Below is a small trained network, with its code and all its weights. Each question gives an input and a class and asks what happens when units are switched off, that is, made to give their printed mean instead of their output.

import numpy as np


def w(rows, s, z=0):
    codes = np.array(rows[::2]) - 128.0
    scale = np.full(codes.shape[1], s)
    scale[-1] = z or s
    return codes * scale


def norm(h):
    return h / np.sqrt((h * h).mean(-1, keepdims=True) + 1e-5)


def f(y):
    return np.maximum(y, 0)


def log_softmax(a):
    a = a - a.max(-1, keepdims=True)
    return a - np.log(np.exp(a).sum(-1, keepdims=True))


def net(x, mask):
    res = np.array(x, float).reshape(1, 4) / 4 @ E
    u = 0
    for l in range(2):
        y = f(norm(res) @ A[l][:, :-1].T + A[l][:, -1])
        res = res + np.where(mask[u : u + 5], y, B[l][:, -1]) @ B[l][:, :-1]
        u += 5
    return log_softmax(norm(res)[-1] @ U[:, :-1].T + U[:, -1])


A, B = {}, {}
E = w([
[106,83,39,204],'x0',
[129,124,130,133],'x1',
[199,94,151,139],'x2',
[224,254,7,111],'x3',
],0.0074)
A[0] = w([
[30,148,63,24,253],'L0N0',
[2,212,170,211,139],'L0N1',
[119,41,43,204,115],'L0N2',
[232,15,148,131,120],'L0N3',
[126,105,131,131,6],'L0N4',
],0.0091,0.0035)
B[0] = w([
[195,87,121,122,253],'L0N0',
[233,51,120,119,219],'L0N1',
[6,170,124,34,248],'L0N2',
[212,63,94,111,222],'L0N3',
[110,128,129,157,128],'L0N4',
],0.012,0.005)
A[1] = w([
[109,30,244,247,140],'L1N0',
[183,62,74,113,33],'L1N1',
[237,105,223,50,133],'L1N2',
[56,43,215,211,255],'L1N3',
[121,188,246,70,4],'L1N4',
],0.011,0.0033)
B[1] = w([
[198,171,74,115,188],'L1N0',
[152,34,185,128,184],'L1N1',
[41,102,67,129,247],'L1N2',
[163,245,104,146,185],'L1N3',
[33,122,128,158,145],'L1N4',
],0.011,0.012)
U = w([
[216,253,99,136,200],'0',
[105,105,93,87,254],'1',
[158,56,109,98,139],'2',
[14,149,90,94,140],'3',
[84,89,129,126,86],'4',
[94,179,202,170,7],'5',
[92,180,210,174,2],'6',
[102,179,211,198,17],'7',
],0.016,0.008)

Each question gives the input, the list of numbers given to net, and the class t.
The units are the neurons (one row each of A and B). Each row of codes is followed by its name. A weight is (code - 128) times the scale printed after its matrix; where a second scale follows, it is the last column's (A, B and U).
mask holds one flag per neuron, layer by layer. A switched-off neuron (its flag False) gives its mean, the last column of its row in B, instead of its output. The means were averaged over made-up inputs and are rounded, as every weight is.
A unit's drop is (log p(t) with every unit on - log p(t) with that unit switched off) / (log p(t) with every unit on - log p(t) with every unit switched off).
The circuit of an input: a set's keep is (log p(t) with only the set's units on - log p(t) with every unit switched off) / (log p(t) with every unit on - log p(t) with every unit switched off). Starting from all 10 units, units are removed one at a time, each time the one whose removal leaves the highest keep (on an exact tie, the one counted first), for as long as the keep stays at least 0.8.
units of the circuit, in order: the units of the circuit, biggest drop first
most important unit: the unit with the biggest drop
k most important neurons: the k neurons with the biggest drops, biggest first
k most important neurons of layer l: the k neurons of layer l with the biggest drops, biggest first
drop of u: that unit's drop, to one decimal
input [-1,-2,-7,6], class 2: units of the circuit, in order => L0N0; L1N3
input [-1,0,-6,5], class 2: units of the circuit, in order => L0N0; L1N3; L1N1
input [-6,5,5,-5], class 3: units of the circuit, in order => L1N2
input [2,4,8,6], class 2: 3 most important neurons => L1N3; L1N1; L1N0
input [-6,4,5,-4], class 3: units of the circuit, in order => L0N1; L1N4
input [-4,8,8,6], class 1: units of the circuit, in order => L1N3; L1N2
input [6,-8,7,-8], class 0: 3 most important neurons of layer 1 => L1N3; L1N0; L1N2
input [-6,-7,3,-8], class 0: 3 most important neurons => L1N3; L1N0; L0N2
input [-7,6,-3,3], class 3: units of the circuit, in order => L0N3; L1N4
input [-5,0,3,-5], class 0: 3 most important neurons => L1N0; L1N3; L0N2
input [7,5,-2,-7], class 0: 4 most important neurons => L1N3; L1N2; L1N0; L0N1
input [3,-1,-8,-6], class 2: 3 most important neurons => L0N1; L0N0; L1N1
input [-8,-8,-4,-8], class 0: 2 most important neurons of layer 0 => L0N2; L0N3
input [-4,-5,-8,-3], class 2: most important unit => L0N1
input [7,-1,-2,4], class 3: 2 most important neurons of layer 1 => L1N0; L1N3
input [4,-3,-1,-6], class 0: 2 most important neurons of layer 1 => L1N3; L1N2
input [-5,-1,-7,4], class 2: 2 most important neurons of layer 0 => L0N0; L0N2
input [-8,7,6,3], class 3: 2 most important neurons => L1N2; L0N1
input [-7,6,4,3], class 3: 2 most important neurons => L0N1; L0N0
input [2,3,-7,-4], class 2: units of the circuit, in order => L0N1
input [-7,-1,-2,-4], class 3: 2 most important neurons of layer 1 => L1N2; L1N4
input [-4,5,-7,2], class 2: drop of L0N0 => 0.3
input [-7,-1,-3,-8], class 0: drop of L0N2 => 0.5
input [-7,-1,0,6], class 3: drop of L0N3 => 0.3
input [-3,1,-1,-7], class 0: drop of L1N0 => 0.2
